+0.44 +0.04 +1.26 +0.34 -1.30 -2.54
+0.66 +5.82 +2.82 +3.41 +1.76 +0.75
-2.97 +3.50 -1.93 -2.64 +1.71 -0.74
+0.68 -1.08 -3.46 +0.89 +0.33 -2.52
+1.29 -5.42 +4.48 +0.94 +3.19 +1.48
+3.38 -0.20 +4.01 -5.81 -2.31 +0.27
=>
-1.30 -2.54 +0.44 +0.04 +1.26 +0.34
+1.76 +0.75 +0.66 +5.82 +2.82 +3.41
+1.71 -0.74 -2.97 +3.50 -1.93 -2.64
+0.33 -2.52 +0.68 -1.08 -3.46 +0.89
+3.19 +1.48 +1.29 -5.42 +4.48 +0.94
-2.31 +0.27 +3.38 -0.20 +4.01 -5.81

-0.55 -1.62 +0.12 +0.68 +2.62 +0.57 +2.50 -1.49 +1.77 +0.75 -3.17 +1.62 -0.69
+1.59 +3.07 +2.05 -0.31 +0.91 -1.03 +3.17 -1.30 +1.20 -4.12 -2.45 -0.36 -2.11
+0.20 -2.53 -2.32 -0.25 +5.08 +1.20 +5.37 +0.19 +0.55 +0.80 -2.03 -0.88 -1.72
-1.48 +1.84 +1.08 -1.60 +2.13 -2.40 +1.33 -1.27 -2.14 -0.29 -1.51 -0.70 -0.80
+0.54 -3.42 -4.15 -1.34 -2.77 +2.35 -1.34 +2.99 +0.85 +2.82 +2.64 +1.57 -3.32
=>
+1.62 -0.69 -0.55 -1.62 +0.12 +0.68 +2.62 +0.57 +2.50 -1.49 +1.77 +0.75 -3.17
-0.36 -2.11 +1.59 +3.07 +2.05 -0.31 +0.91 -1.03 +3.17 -1.30 +1.20 -4.12 -2.45
-0.88 -1.72 +0.20 -2.53 -2.32 -0.25 +5.08 +1.20 +5.37 +0.19 +0.55 +0.80 -2.03
-0.70 -0.80 -1.48 +1.84 +1.08 -1.60 +2.13 -2.40 +1.33 -1.27 -2.14 -0.29 -1.51
+1.57 -3.32 +0.54 -3.42 -4.15 -1.34 -2.77 +2.35 -1.34 +2.99 +0.85 +2.82 +2.64

-2.40 -0.73 +1.05
-0.46 +2.09 -2.02
+0.50 -0.32 +4.63
-1.62 -0.52 -4.72
-0.92 +0.33 +3.36
+2.10 -0.91 +2.17
+0.75 -1.10 +4.52
-1.80 +1.16 +0.55
-2.83 -0.40 -2.33
-1.49 +0.30 +2.61
-2.80 +0.11 -1.51
+2.16 -0.02 -0.19
=>
-0.73 +1.05 -2.40
+2.09 -2.02 -0.46
-0.32 +4.63 +0.50
-0.52 -4.72 -1.62
+0.33 +3.36 -0.92
-0.91 +2.17 +2.10
-1.10 +4.52 +0.75
+1.16 +0.55 -1.80
-0.40 -2.33 -2.83
+0.30 +2.61 -1.49
+0.11 -1.51 -2.80
-0.02 -0.19 +2.16

-1.01 +1.72 +2.19 -1.67 -2.00 -2.02 -3.21 +3.24
+0.18 +2.45 +0.38 -2.62 +0.48 -0.81 +0.06 -0.30
+0.18 -2.34 -1.99 +0.03 +1.73 +4.18 +0.93 -2.69
-2.21 +1.94 +2.89 -2.38 +0.60 -0.09 -0.15 -0.62
-1.21 -0.14 +2.37 -2.57 -2.55 -0.92 -2.91 +2.32
-0.94 -1.27 +0.05 +2.48 -1.23 -1.86 +0.17 +3.85
-0.58 -3.05 -4.49 -0.63 +2.14 +2.64 +0.88 -1.61
-0.02 -1.65 -1.08 +2.27 +2.07 +2.25 +2.83 -0.80
+0.73 -0.64 -0.91 -3.25 +0.87 -0.82 -0.63 +1.42
-1.70 +3.37 +3.70 +3.72 -0.23 -1.45 -0.93 +0.23
=>
-3.21 +3.24 -1.01 +1.72 +2.19 -1.67 -2.00 -2.02
+0.06 -0.30 +0.18 +2.45 +0.38 -2.62 +0.48 -0.81
+0.93 -2.69 +0.18 -2.34 -1.99 +0.03 +1.73 +4.18
-0.15 -0.62 -2.21 +1.94 +2.89 -2.38 +0.60 -0.09
-2.91 +2.32 -1.21 -0.14 +2.37 -2.57 -2.55 -0.92
+0.17 +3.85 -0.94 -1.27 +0.05 +2.48 -1.23 -1.86
+0.88 -1.61 -0.58 -3.05 -4.49 -0.63 +2.14 +2.64
+2.83 -0.80 -0.02 -1.65 -1.08 +2.27 +2.07 +2.25
-0.63 +1.42 +0.73 -0.64 -0.91 -3.25 +0.87 -0.82
-0.93 +0.23 -1.70 +3.37 +3.70 +3.72 -0.23 -1.45

-4.47 -0.62 +0.70 -4.23 -2.09 -1.41 +2.57 -4.41 +0.25 +2.71 +4.06 -0.86 +2.45
-5.95 -1.23 +2.53 -3.43 -3.14 -0.38 +2.40 -5.37 +2.74 +2.46 +1.27 +0.34 +1.23
+1.45 +0.15 -0.73 +2.61 +1.21 -1.04 -0.94 +1.53 +0.48 -1.05 -3.17 -1.19 -0.46
-2.84 -0.38 +3.05 -1.30 -1.77 +0.96 +1.76 -2.31 +3.68 +1.80 +0.52 +1.41 +0.94
-4.03 -0.49 +2.94 -3.31 -2.01 +0.38 +3.25 -3.74 +2.59 +3.39 +3.36 +1.09 +2.44
=>
-0.86 +2.45 -4.47 -0.62 +0.70 -4.23 -2.09 -1.41 +2.57 -4.41 +0.25 +2.71 +4.06
+0.34 +1.23 -5.95 -1.23 +2.53 -3.43 -3.14 -0.38 +2.40 -5.37 +2.74 +2.46 +1.27
-1.19 -0.46 +1.45 +0.15 -0.73 +2.61 +1.21 -1.04 -0.94 +1.53 +0.48 -1.05 -3.17
+1.41 +0.94 -2.84 -0.38 +3.05 -1.30 -1.77 +0.96 +1.76 -2.31 +3.68 +1.80 +0.52
+1.09 +2.44 -4.03 -0.49 +2.94 -3.31 -2.01 +0.38 +3.25 -3.74 +2.59 +3.39 +3.36

+4.90 +0.12 -0.86 -1.04 -0.57 -1.59 +0.07 +2.44
-2.45 +0.71 +1.72 -1.63 -3.46 +0.15 -0.36 +0.47
+4.06 -0.39 +0.69 -1.71 -0.29 -0.44 -0.77 +2.15
=>
+0.07 +2.44 +4.90 +0.12 -0.86 -1.04 -0.57 -1.59
-0.36 +0.47 -2.45 +0.71 +1.72 -1.63 -3.46 +0.15
-0.77 +2.15 +4.06 -0.39 +0.69 -1.71 -0.29 -0.44
